Below are the code and all the weights of a small trained network. Each question names an input and a target symbol and asks about switching units off, where a switched-off unit gives its printed mean instead of its output.

import numpy as np


def w(rows, s, z=0):
    codes = np.array(rows[::2]) - 128.0
    scale = np.full(codes.shape[1], s)
    scale[-1] = z or s
    return codes * scale


def norm(h):
    return h / np.sqrt((h * h).mean(-1, keepdims=True) + 1e-5)


def softmax(a):
    e = np.exp(a - a.max(-1, keepdims=True))
    return e / e.sum(-1, keepdims=True)


def log_softmax(a):
    a = a - a.max(-1, keepdims=True)
    return a - np.log(np.exp(a).sum(-1, keepdims=True))


def net(x, mask):
    ids = ['ΞΠΦΨΩβδεημτ'.index(c) for c in x.split()]
    T = len(ids)
    res = E[ids] + P[:T]
    u = 0
    for l in range(3):
        r = norm(res)
        for j in range(2):
            rows = slice(2 * j, 2 * j + 2)
            q, k, v = (r @ M[l][rows].T for M in (Q, K, V))
            z = softmax(np.where(np.tri(T) > 0, q @ k.T / 2**0.5, -1e9)) @ v
            o = O[l][rows]
            res = res + np.where(mask[u + j], z, o[:, -1]) @ o[:, :-1]
        u += 2
    return log_softmax(norm(res)[-1] @ U[:, :-1].T + U[:, -1])


Q, K, V, O = {}, {}, {}, {}
E = w([
[112,149,136,97,106,150,124,192,169,143],'Ξ',
[102,90,60,157,99,96,135,165,186,95],'Π',
[96,147,139,166,99,123,132,162,168,184],'Φ',
[126,135,127,162,54,155,126,70,189,95],'Ψ',
[156,110,143,152,137,73,48,155,139,141],'Ω',
[199,170,155,87,57,138,124,116,111,81],'β',
[213,131,179,190,248,138,162,170,121,60],'δ',
[132,210,132,179,160,96,99,80,122,65],'ε',
[107,135,4,165,142,151,117,149,41,137],'η',
[51,90,173,117,159,120,88,84,61,136],'μ',
[132,155,157,99,156,39,163,81,168,109],'τ',
],0.024)
P = w([
[51,183,73,115,87,110,19,183,181,80],'0',
[75,170,100,147,88,93,33,154,173,104],'1',
[78,155,138,162,61,86,81,138,122,108],'2',
[95,134,153,167,79,100,101,135,141,115],'3',
[109,118,167,164,90,119,105,114,150,124],'4',
[118,106,178,180,112,124,101,97,165,126],'5',
[130,101,194,173,123,130,116,94,162,146],'6',
[152,94,208,169,133,141,127,80,163,163],'7',
[161,95,224,158,139,148,132,76,174,176],'8',
[177,79,249,155,147,147,143,80,162,200],'9',
],0.011)
Q[0] = w([
[135,172,88,118,109,136,75,88,120,188],'L0H1',
[136,139,128,129,119,134,124,122,98,152],'L0H1',
[107,94,171,133,67,31,104,62,107,145],'L0H2',
[176,73,255,204,101,181,60,222,203,59],'L0H2',
],0.011)
K[0] = w([
[140,123,101,97,123,126,98,81,151,162],'L0H1',
[124,138,119,115,124,122,105,118,139,154],'L0H1',
[191,109,111,59,235,112,171,34,72,158],'L0H2',
[214,32,192,255,232,207,255,109,95,137],'L0H2',
],0.013)
V[0] = w([
[62,106,227,219,12,59,187,209,76,113],'L0H1',
[21,192,95,83,21,17,60,93,91,148],'L0H1',
[151,102,14,125,140,101,188,143,78,183],'L0H2',
[114,50,121,25,39,55,115,152,148,142],'L0H2',
],0.011)
O[0] = w([
[158,174,139,117,180,171,56,96,253,186,207],'L0H1',
[145,196,47,75,68,16,59,21,211,169,254],'L0H1',
[160,79,39,182,179,131,146,28,137,100,14],'L0H2',
[144,98,78,46,202,152,96,133,233,38,104],'L0H2',
],0.0069,0.014)
Q[1] = w([
[155,124,253,119,165,67,93,115,193,107],'L1H1',
[205,246,135,158,134,122,67,128,127,123],'L1H1',
[41,148,39,146,186,152,161,69,85,197],'L1H2',
[198,120,52,181,158,62,145,149,62,173],'L1H2',
],0.025)
K[1] = w([
[154,84,222,158,170,116,221,132,140,96],'L1H1',
[141,104,209,100,206,221,120,52,83,183],'L1H1',
[6,104,13,88,88,145,28,112,138,195],'L1H2',
[96,175,42,134,62,100,200,164,135,90],'L1H2',
],0.021)
V[1] = w([
[48,64,187,56,143,145,105,87,75,89],'L1H1',
[129,105,192,168,115,128,161,214,214,69],'L1H1',
[101,40,204,190,122,65,89,113,137,57],'L1H2',
[225,109,126,128,136,60,5,130,78,145],'L1H2',
],0.018)
O[1] = w([
[37,188,195,2,135,223,119,43,246,206,60],'L1H1',
[217,127,146,107,102,28,133,203,175,86,136],'L1H1',
[170,73,169,46,87,75,174,224,91,179,102],'L1H2',
[49,52,223,110,136,141,74,139,81,54,252],'L1H2',
],0.0092,0.014)
Q[2] = w([
[160,150,5,37,136,139,158,87,64,148],'L2H1',
[156,72,149,133,167,161,217,108,164,120],'L2H1',
[88,162,171,137,112,147,150,67,62,136],'L2H2',
[182,166,23,82,126,163,148,127,64,154],'L2H2',
],0.02)
K[2] = w([
[71,104,2,66,10,88,38,120,119,138],'L2H1',
[38,135,85,125,137,169,116,198,105,92],'L2H1',
[69,161,53,61,197,77,64,150,51,159],'L2H2',
[39,96,26,149,14,132,77,192,182,137],'L2H2',
],0.017)
V[2] = w([
[138,119,149,90,189,28,186,102,146,92],'L2H1',
[156,66,148,171,170,223,113,152,170,54],'L2H1',
[47,196,143,163,252,68,112,177,131,131],'L2H2',
[206,205,149,69,155,140,105,87,60,92],'L2H2',
],0.028)
O[2] = w([
[69,82,146,164,121,133,213,54,187,86,164],'L2H1',
[51,132,7,73,135,104,71,128,72,145,65],'L2H1',
[151,72,138,65,220,201,214,104,43,167,254],'L2H2',
[67,216,81,121,203,39,146,103,51,53,176],'L2H2',
],0.012,0.011)
U = w([
[107,152,136,99,93,152,175,191,114,171,148],'Ξ',
[106,102,70,191,86,200,134,118,62,192,254],'Π',
[65,161,209,98,146,171,85,113,148,237,124],'Φ',
[157,69,61,100,75,121,155,78,164,179,187],'Ψ',
[229,70,142,154,212,69,81,112,156,254,64],'Ω',
[176,151,184,176,88,127,94,171,193,145,156],'β',
[194,167,217,134,159,128,155,192,30,135,95],'δ',
[78,210,142,111,148,63,125,144,107,95,110],'ε',
[105,120,168,138,126,152,227,85,157,99,181],'η',
[120,9,190,67,96,94,94,159,108,106,23],'μ',
[207,145,129,39,205,128,149,155,182,118,85],'τ',
],0.0083,0.0053)

Each question gives the input, a string of symbols that net reads in full, and the target symbol t.
The units are the heads (2 rows each of Q, K, V and O). Each row of codes is followed by its name. A weight is (code - 128) times the scale printed after its matrix; where a second scale follows, it is the last column's (O and U).
mask holds one flag per head, layer by layer. A switched-off head (its flag False) gives its mean, the last column of its rows in O, instead of its output. The means were averaged over made-up inputs and are rounded, as every weight is.
A unit's drop is (log p(t) with every unit on - log p(t) with that unit switched off) / (log p(t) with every unit on - log p(t) with every unit switched off).
The circuit of an input: a set's keep is (log p(t) with only the set's units on - log p(t) with every unit switched off) / (log p(t) with every unit on - log p(t) with every unit switched off). Starting from all 6 units, units are removed one at a time, each time the one whose removal leaves the highest keep (on an exact tie, the one counted first), for as long as the keep stays at least 0.8.
circuit, biggest first: the units of the circuit, biggest drop first
most important unit: the unit with the biggest drop
heads that matter: for each layer, one digit per head in row order, 1 if its drop is at least 0.15 and else 0, layers parted by /
input δ ε Ω Φ Π Ξ Ξ β Ψ Ξ, target β: circuit, biggest first : L1H2, L0H1, L2H2
input η τ Π Π Ω ε Ω, target δ: circuit, biggest first : L0H2, L2H2
input Ξ Ψ Ω Ω Ξ Ξ δ μ Ψ β, target β: circuit, biggest first : L1H2, L0H1, L2H2
input Ξ Π Ψ Ξ, target β: circuit, biggest first : L2H2
input Ξ β Π Ξ Ω β Φ η ε, target Π: circuit, biggest first : L0H2, L1H1
input Ξ Ξ Ψ Ψ β Ω Ψ Ξ ε Ψ, target δ: circuit, biggest first : L0H2, L2H2, L2H1
input Ω Ψ Ψ Ξ Ψ, target β: circuit, biggest first : L0H1, L2H2
input μ τ Ξ ε Ω, target δ: heads that matter : 00 / 00 / 11
input μ β Ξ, target Φ: heads that matter : 00 / 10 / 00
input Φ Ξ Ξ, target Ω: circuit, biggest first : L2H2, L0H1, L1H1
input δ η Π Ξ μ Ξ τ, target τ: heads that matter : 11 / 11 / 00
input Ξ Π Ξ ε Ψ ε, target δ: circuit, biggest first : L0H2, L2H1, L2H2
input Π Π Ψ μ τ β Ξ, target η: heads that matter : 00 / 00 / 10
input Ξ Ψ τ μ Π β Π β Ω Ξ, target ε: heads that matter : 00 / 00 / 01
input Π ε β Φ Ξ Ξ τ μ, target η: heads that matter : 00 / 00 / 10
input δ Ω Ξ, target Ξ: heads that matter : 11 / 11 / 10
input β Ξ Ξ Φ Ξ, target Ω: heads that matter : 10 / 11 / 01
input Ξ Ξ Ω η Π β, target Π: circuit, biggest first : L1H1, L0H2
input η Ω β τ β, target η: most important unit : L2H1
input Ψ Ω Ξ Ξ Ξ Ω, target μ: circuit, biggest first : L1H2
input Ξ β β Ψ Ξ, target ε: heads that matter : 00 / 01 / 01
input β Ψ β Ξ μ Ψ Ω Ψ β, target ε: heads that matter : 10 / 00 / 01
input Ξ β Ω, target ε: heads that matter : 01 / 00 / 01
input η τ Ξ Ω ε Ψ ε Ξ Π Ψ, target β: circuit, biggest first : L1H2, L1H1, L0H1, L2H2
input Ξ Ψ η Ξ ε, target Π: heads that matter : 01 / 11 / 00
